Each row has a name. Each piece below is followed by the name of the row it came from, unless a question asks for something else. Each question is about the rows just above it.

[171 168 111  93 105 164 108 130 123 167 193 130 119] = Q559
[128 132 116 124 124 135 118 135 125 125 135 146 119] = Q985
[ 74 101 117 148 140 118 114 171 132  86  68 195 104] = Q297
[175 160 117  92 109 155 109 130 124 159 174 127 120] = Q298
[ 98 121 174 121 136 112 142 205 156  91  78 159 111] = Q42
[ 92 110 180 133 139 114 122 180 151  94  71 154 114] = Q147
[ 80 103 116 144 138 123 109 176 133  91  64 208  93] = Q745
[115 118 167 135 136 112 142 140 140 117  96 113 137] = Q602
[133 154 109  98 111 161  85 180 129 125 150 189  90] = Q235
asked: [115 118 167 135 136 112 142 140 140 117  96 113 137] => Q602
Give the next 3 entries after [103 116]. => [144 138 123]
The next 3 entries after [111  93]: => [105 164 108]

[188 168 122  89 159]  Q794
[104 114 119 205 104]  Q84
[148 119 114 104 205]  Q112
asked: [148 119 114 104 205] => Q112
asked: [104 114 119 205 104] => Q84
[148 119 114 104] is in which row? => Q112
[119 114 104 205] is in which row? => Q112

[114  98 130 156]  Q40
[ 64 161 106 156]  Q98
[122 131 132 117]  Q166
[122 131 132 124]  Q958
asked: [122 131 132 124] => Q958
Which row holds [ 64 161 106 156]? => Q98
The row with [ 98 130 156] is => Q40
Which row holds [132 117]? => Q166

[ 86 102 123 112 125 132 123 148 142 122 111 127 134 139 162 130 108 129
 109 144 117 137 175 131 135 129 107 136 124 128 126 115 113 113 111 121
 130 125 110 109 116 138 125 111 133 119 150 115 114 124 144 129 130 111
 104 116 156 135 132 137 129 146] : Q440
[ 79  98 123 116 121 142 120 135 137 125 105 133 141 139 150 138 113 143
 107 146 116 139 157 126 148 129 117 127 111 140 128 131 117 124 125 128
 132 125 111 102 125 141 115 109 128 130 142 125 120 127 135 148 131 118
 109 112 156 131 121 140 137 139] : Q250
[ 92  98 126 115 127 128 136 140 125 109 100 131 142 127 150 133 113 138
 120 140 112 131 162 132 133 122 111 141 118 132 127 121 115 124 117 138
 131 125 112 104 133 141 115 122 119 115 139 123 123 130 144 139 127 124
 106 112 156 121 132 123 129 137] : Q244
[ 92  98 124 115 118 132 133 150 130 125 109 140 146 130 139 130 108 143
 113 138 110 142 166 128 124 125 112 138 121 129 123 116 119 115 115 140
 139 125 116 112 128 131 115 117 141 115 148 135 118 121 139 135 128 121
 104 116 156 135 132 133 133 148] : Q33
[ 86 102 123 112 125 132 123 148 142 122 100 127 134 139 162 130 108 129
 109 144 117 137 175 131 131 129 107 136 124 128 126 115 113 113 111 121
 130 125 110 109 116 138 115 111 133 117 150 115 114 124 144 129 130 111
 104 116 156 135 132 137 129 137] : Q355
[122 146 125 114 113 118 102 123 124 139 102 135 136 169 133 121 170 129
 118 115 117 104 117 111 126 150 129 104 126 148 126 136 141  97 105 142
 130 125 109 100 129 141 143 117 111  98 146 134 114 159 124 135 133 122
 114 156 156 143  95 168 189 116] : Q587
[ 79  98 123 118 122 145 118 138 140 127 106 132 141 139 150 137 113 138
 109 142 116 137 153 170 144 130 117 127 113 140 125 133 119 124 122 127
 133 125 110 102 125 141 122 108 124 128 146 124 120 130 133 146 130 118
 111 116 156 131 121 133 137 142] : Q380
[ 79  98 123 119 120 142 118 135 136 127 105 162 134 127 139 137 113 145
 108 144 117 145 153 145 144 129 116 129 110 140 127 133 115 128 122 125
 128 125 110 101 127 138 119 106 126 125 144 125 121 127 135 146 132 120
 111 116 156 133 116 137 142 139] : Q56
[ 82  98 122 121 122 147 123 137 139 127 106 130 142 139 152 138 113 143
 103 142 120 139 157 141 150 130 116 129 110 141 126 133 117 126 122 130
 133 125 110 102 124 139 119 110 124 128 142 125 122 130 133 146 132 117
 112 116 156 133 121 137 142 137] : Q965
[122 142 126 113 113 124  97 119 125 132 101 139 143 169 126 114 161 125
 119 127 129 112 108 125 133 139 134 120 111 141 116 130 137 102 107 123
 137 125 115  98 132 162 159 112 116 104 158 131 113 162 120 139 136 123
 130 156 156 145 103 175 181 114] : Q558
asked: [127 106 132 141 139 150 137 113 138 109] => Q380
The row with [ 82  98 122 121 122 147 123 137 139 127 106 130 142 139 152 138 113 143
 103 142 120 139 157 141 150 130 116 129 110 141 126 133 117 126 122 130
 133 125 110 102 124 139 119 110 124 128 142 125 122 130 133 146 132 117
 112 116 156 133 121 137 142 137] is => Q965
asked: [ 86 102 123 112 125 132 123 148 142 122 100 127 134 139 162 130 108 129
 109 144 117 137 175 131 131 129 107 136 124 128 126 115 113 113 111 121
 130 125 110 109 116 138 115 111 133 117 150 115 114 124 144 129 130 111
 104 116 156 135 132 137 129 137] => Q355
asked: [102 123 112 125 132 123 148 142 122 111 127 134] => Q440
The next 3 entries after [129 117 127 111 140 128]: => [131 117 124]

[103 100 142 132]  Q47
[188 170 104 124]  Q69
[ 96 108 140 122]  Q806
[ 92 118 137 127]  Q23
[190 100 132 141]  Q189
[ 96 127 140 130]  Q347
[197 116 124 138]  Q472
[197 152 110 129]  Q606
[174 186  99 119]  Q151
[ 96 108 140 130]  Q238
asked: [188 170 104 124] => Q69
asked: [127 140 130] => Q347

[120 145 116 145 115 114] = Q834
[119 139 160 145 115 139] = Q232
[119 139 120 145 115 139] = Q416
[119 139 160 145 115 114] = Q805
asked: [120 145 115] => Q416
[120 145 116 145 115 114] is in which row? => Q834

[107 143 162 120] : Q545
[139 133 104 126] : Q271
[133 139  77 113] : Q867
[133 139 162 111] : Q500
[107 143 162 120] is in which row? => Q545
asked: [133 139  77 113] => Q867
Where do [139 133] appear? => Q271
Which row holds [139 133 104]? => Q271

[124 109  79 160] = Q192
[134 144 192 100] = Q387
[148 144 192 100] = Q265
The row with [148 144 192 100] is => Q265
[134 144 192 100] is in which row? => Q387

[162 156  97 143 143 153 158 119 146  99  96 154 156 161 163  99]  Q272
[137 143 119 141 141 143 141 121 143 117 118 144 143 140 141 117]  Q761
[ 89  93 162 105 105  93  92 143 105 163 167  96  92  89  82 165]  Q203
[ 84  85 169 101  99  92  84 145  92 166 167  86  85  83  86 164]  Q61
[ 99 107 156 118 118 111 104 135 116 152 155 109 107 102 102 151]  Q305
[194 188  66 166 168 179 190 101 175  72  70 185 188 192 188  75]  Q75
[ 98 102 157 116 115 111 101 136 111 151 152 104 103 100 106 149]  Q736
[147 140 111 133 133 137 143 125 135 115 113 138 140 145 143 115]  Q945
[136 111 151 152 102 103 100 126 134 126 128 138 138 139 126 130]  Q93
asked: [136 111 151 152 104 103 100] => Q736
asked: [136 111 151 152 102 103 100 126 134 126 128 138 138 139 126 130] => Q93

[151 142 134 113 131 136 127 126 156 135 117 101 129 122 134 116 115 121
 124 132 144 127 126 117 128 121 113 107 118 139 126 120 147]  Q404
[151 142 134 113 131 136 127 126 156 135 117 101 129 122 134 116 115 121
 124 132 144 127 126 117 128 121 113 107 118 139 126 136 129]  Q318
[151 142 134 113 131 136 127 126 156 135 117 101 129 122 134 116 115 121
 124 132 144 127 126 117 128 121 113 107 134 106  76 168 109]  Q503
[151 142 134 113 131 136 127 116 156 135 117 101 129 122 134 116 115 124
 127 144 132 121 126 117 128 134 113 107 118 139 126 119 129]  Q871
Which row holds [151 142 134 113 131 136 127 116 156 135 117 101 129 122 134 116 115 124
 127 144 132 121 126 117 128 134 113 107 118 139 126 119 129]? => Q871
Which row holds [151 142 134 113 131 136 127 126 156 135 117 101 129 122 134 116 115 121
 124 132 144 127 126 117 128 121 113 107 118 139 126 120 147]? => Q404
The next 3 entries after [113 107 134 106]: => [ 76 168 109]

[140 112 104 112 129 150 152 137 125 124 134 112 120 118 201 127 140 139] = Q900
[140 112 104 112 129 150 152 137 125 124 134 112 120 118 201 127 114 117] = Q906
[114 105 125 112 150 112 134 124 104 137 129 120 152 120 164 141 138 143] = Q766
asked: [125 112 150] => Q766
Where do [140 112 104 112 129 150 152 137 125 124 134 112 120 118 201 127 140 139] appear? => Q900
asked: [140 112 104 112 129 150 152 137 125 124 134 112 120 118 201 127 114 117] => Q906
What are the next 3 entries after [112 150 112 134 124 104 137 129]? => [120 152 120]

